Below are the code and all the weights of a small trained network. Each question names an input and a target symbol and asks about switching units off, where a switched-off unit gives its printed mean instead of its output.

import numpy as np


def w(rows, s, z=0):
    codes = np.array(rows[::2]) - 128.0
    scale = np.full(codes.shape[1], s)
    scale[-1] = z or s
    return codes * scale


def f(y):
    return np.maximum(y, 0)


def softmax(a):
    e = np.exp(a - a.max(-1, keepdims=True))
    return e / e.sum(-1, keepdims=True)


def log_softmax(a):
    a = a - a.max(-1, keepdims=True)
    return a - np.log(np.exp(a).sum(-1, keepdims=True))


def net(x, mask):
    ids = ['γδεζηθμπστφ'.index(c) for c in x.split()]
    T = len(ids)
    res = E[ids] + P[:T]
    u = 0
    for l in range(2):
        q, k, v = (res @ M[l].T for M in (Q, K, V))
        z = softmax(np.where(np.tri(T) > 0, q @ k.T / 2**0.5, -1e9)) @ v
        res = res + np.where(mask[u], z, O[l][:, -1]) @ O[l][:, :-1]
        u += 1
        y = f(res @ A[l][:, :-1].T + A[l][:, -1])
        res = res + np.where(mask[u : u + 4], y, B[l][:, -1]) @ B[l][:, :-1]
        u += 4
    return log_softmax(res[-1] @ U[:, :-1].T + U[:, -1])


Q, K, V, O, A, B = {}, {}, {}, {}, {}, {}
E = w([
[110,151,180,40,84,93],'γ',
[120,104,195,30,70,100],'δ',
[144,112,216,122,108,150],'ε',
[113,160,164,106,78,49],'ζ',
[130,155,210,139,89,127],'η',
[129,79,195,133,65,125],'θ',
[114,136,179,147,61,99],'μ',
[45,102,147,118,48,73],'π',
[96,133,172,215,74,119],'σ',
[75,193,159,220,73,78],'τ',
[103,198,253,143,50,63],'φ',
],0.011)
P = w([
[126,94,115,102,240,147],'0',
[186,131,67,141,84,155],'1',
[254,88,105,203,146,68],'2',
[99,97,187,124,185,105],'3',
[108,144,130,136,33,138],'4',
[202,88,131,219,87,35],'5',
[32,105,243,128,135,82],'6',
],0.015)
Q[0] = w([
[75,126,117,107,107,127],'0.h0',
[36,149,225,3,168,123],'0.h0',
],0.033)
K[0] = w([
[135,141,124,97,109,123],'0.h0',
[82,117,198,216,3,100],'0.h0',
],0.034)
V[0] = w([
[110,253,112,179,165,109],'0.h0',
[104,61,154,224,121,211],'0.h0',
],0.024)
O[0] = w([
[145,19,154,246,75,166,4],'0.h0',
[206,71,27,21,133,111,59],'0.h0',
],0.013,0.0037)
A[0] = w([
[165,141,101,154,236,255,6],'0.n0',
[175,149,83,125,52,156,157],'0.n1',
[97,186,119,108,82,204,93],'0.n2',
[47,51,81,122,184,144,2],'0.n3',
],0.021,0.0068)
B[0] = w([
[250,149,211,104,154,179,137],'0.n0',
[95,144,135,149,137,202,230],'0.n1',
[156,47,67,119,135,205,255],'0.n2',
[99,112,62,145,231,79,164],'0.n3',
],0.015,0.011)
Q[1] = w([
[123,145,113,156,144,163],'1.h0',
[254,185,103,168,63,50],'1.h0',
],0.042)
K[1] = w([
[163,147,91,166,134,162],'1.h0',
[144,131,209,142,253,106],'1.h0',
],0.049)
V[1] = w([
[171,146,98,146,107,140],'1.h0',
[9,133,85,136,138,125],'1.h0',
],0.013)
O[1] = w([
[91,133,133,125,136,140,238],'1.h0',
[208,160,84,239,253,132,254],'1.h0',
],0.005,0.0052)
A[1] = w([
[117,117,58,56,131,162,65],'1.n0',
[44,218,184,87,193,123,49],'1.n1',
[238,103,158,206,6,111,78],'1.n2',
[211,179,7,53,70,123,6],'1.n3',
],0.012,0.011)
B[1] = w([
[4,77,168,135,135,39,251],'1.n0',
[42,71,2,202,3,129,189],'1.n1',
[47,37,80,44,196,102,198],'1.n2',
[235,47,165,173,103,233,208],'1.n3',
],0.0094,0.019)
U = w([
[114,143,116,126,136,244,158],'γ',
[71,127,99,106,138,197,27],'δ',
[105,121,139,110,95,163,98],'ε',
[100,141,157,199,93,154,97],'ζ',
[102,167,147,63,120,158,215],'η',
[164,98,95,153,91,147,76],'θ',
[143,152,104,87,120,143,250],'μ',
[118,149,45,110,109,153,106],'π',
[117,110,112,96,153,113,85],'σ',
[181,108,110,187,133,117,124],'τ',
[89,132,254,177,147,120,126],'φ',
],0.0085,0.013)

Each question gives the input, a string of symbols that net reads in full, and the target symbol t.
The units are the heads (2 rows each of Q, K, V and O) and the neurons (one row each of A and B). Each row of codes is followed by its name. A weight is (code - 128) times the scale printed after its matrix; where a second scale follows, it is the last column's (O, A, B and U).
mask holds one flag per unit, layer by layer, with each layer's heads first. A switched-off unit (its flag False) gives its mean, the last column of its rows in O or B, instead of its output. The means were averaged over made-up inputs and are rounded, as every weight is.
A unit's drop is (log p(t) with every unit on - log p(t) with that unit switched off) / (log p(t) with every unit on - log p(t) with every unit switched off).
The circuit of an input: a set's keep is (log p(t) with only the set's units on - log p(t) with every unit switched off) / (log p(t) with every unit on - log p(t) with every unit switched off). Starting from all 10 units, units are removed one at a time, each time the one whose removal leaves the highest keep (on an exact tie, the one counted first), for as long as the keep stays at least 0.8.
units of the circuit, in order: the units of the circuit, biggest drop first
unit that matters most: the unit with the biggest drop
k most important neurons: the k neurons with the biggest drops, biggest first
k most important neurons of layer l: the k neurons of layer l with the biggest drops, biggest first
input μ ε μ π, target π: unit that matters most -> 1.n1
input φ η φ, target σ: 2 most important neurons -> [1.n2; 0.n1]
input ζ ε ζ, target φ: 2 most important neurons of layer 0 -> [0.n2; 0.n1]
input φ σ δ φ γ δ, target σ: units of the circuit, in order -> [1.n2; 0.h0; 0.n1]
input γ μ γ μ φ τ, target ζ: units of the circuit, in order -> [0.h0; 1.n1]
input μ ε π ζ θ ζ γ, target θ: 2 most important neurons -> [1.n3; 1.n1]
input φ δ σ, target σ: 2 most important neurons -> [1.n2; 0.n1]
input ε γ γ, target ε: 4 most important neurons -> [0.n2; 0.n0; 1.n3; 1.n0]
input θ γ γ η, target η: 2 most important neurons -> [0.n2; 0.n3]
input σ η γ, target γ: units of the circuit, in order -> [0.h0; 0.n1]
input δ γ δ σ γ η, target π: units of the circuit, in order -> [0.h0; 1.n1]
input ζ δ θ φ δ θ ζ, target θ: units of the circuit, in order -> [1.n3; 0.h0; 1.n1]
input σ ε π γ, target π: units of the circuit, in order -> [1.n1; 0.n2; 0.h0]
input η ζ γ γ σ φ δ, target φ: units of the circuit, in order -> [0.n2]
input θ θ σ ε ζ σ μ, target σ: 2 most important neurons of layer 1 -> [1.n0; 1.n1]
input π ε γ φ σ δ, target τ: units of the circuit, in order -> [1.h0; 0.n3; 0.n1]
input γ γ μ η π, target γ: units of the circuit, in order -> [1.n3; 0.h0; 0.n2]
input γ φ γ θ, target φ: 2 most important neurons -> [0.n2; 1.n1]
input η μ γ π φ ζ, target η: 2 most important neurons -> [0.n0; 0.n2]
input η φ φ, target η: 2 most important neurons -> [0.n0; 0.n2]
input γ θ ε δ γ τ ζ, target τ: 2 most important neurons -> [0.n3; 1.n0]
input γ η ε, target ζ: 2 most important neurons -> [1.n1; 0.n2]
input φ η η, target σ: 2 most important neurons -> [1.n2; 0.n1]
input ζ σ ζ φ γ μ, target φ: units of the circuit, in order -> [0.h0]
input δ θ θ, target π: units of the circuit, in order -> [0.h0; 1.n1]
input δ ζ η φ ζ ζ δ, target ζ: units of the circuit, in order -> [1.n1; 0.n2; 0.h0]
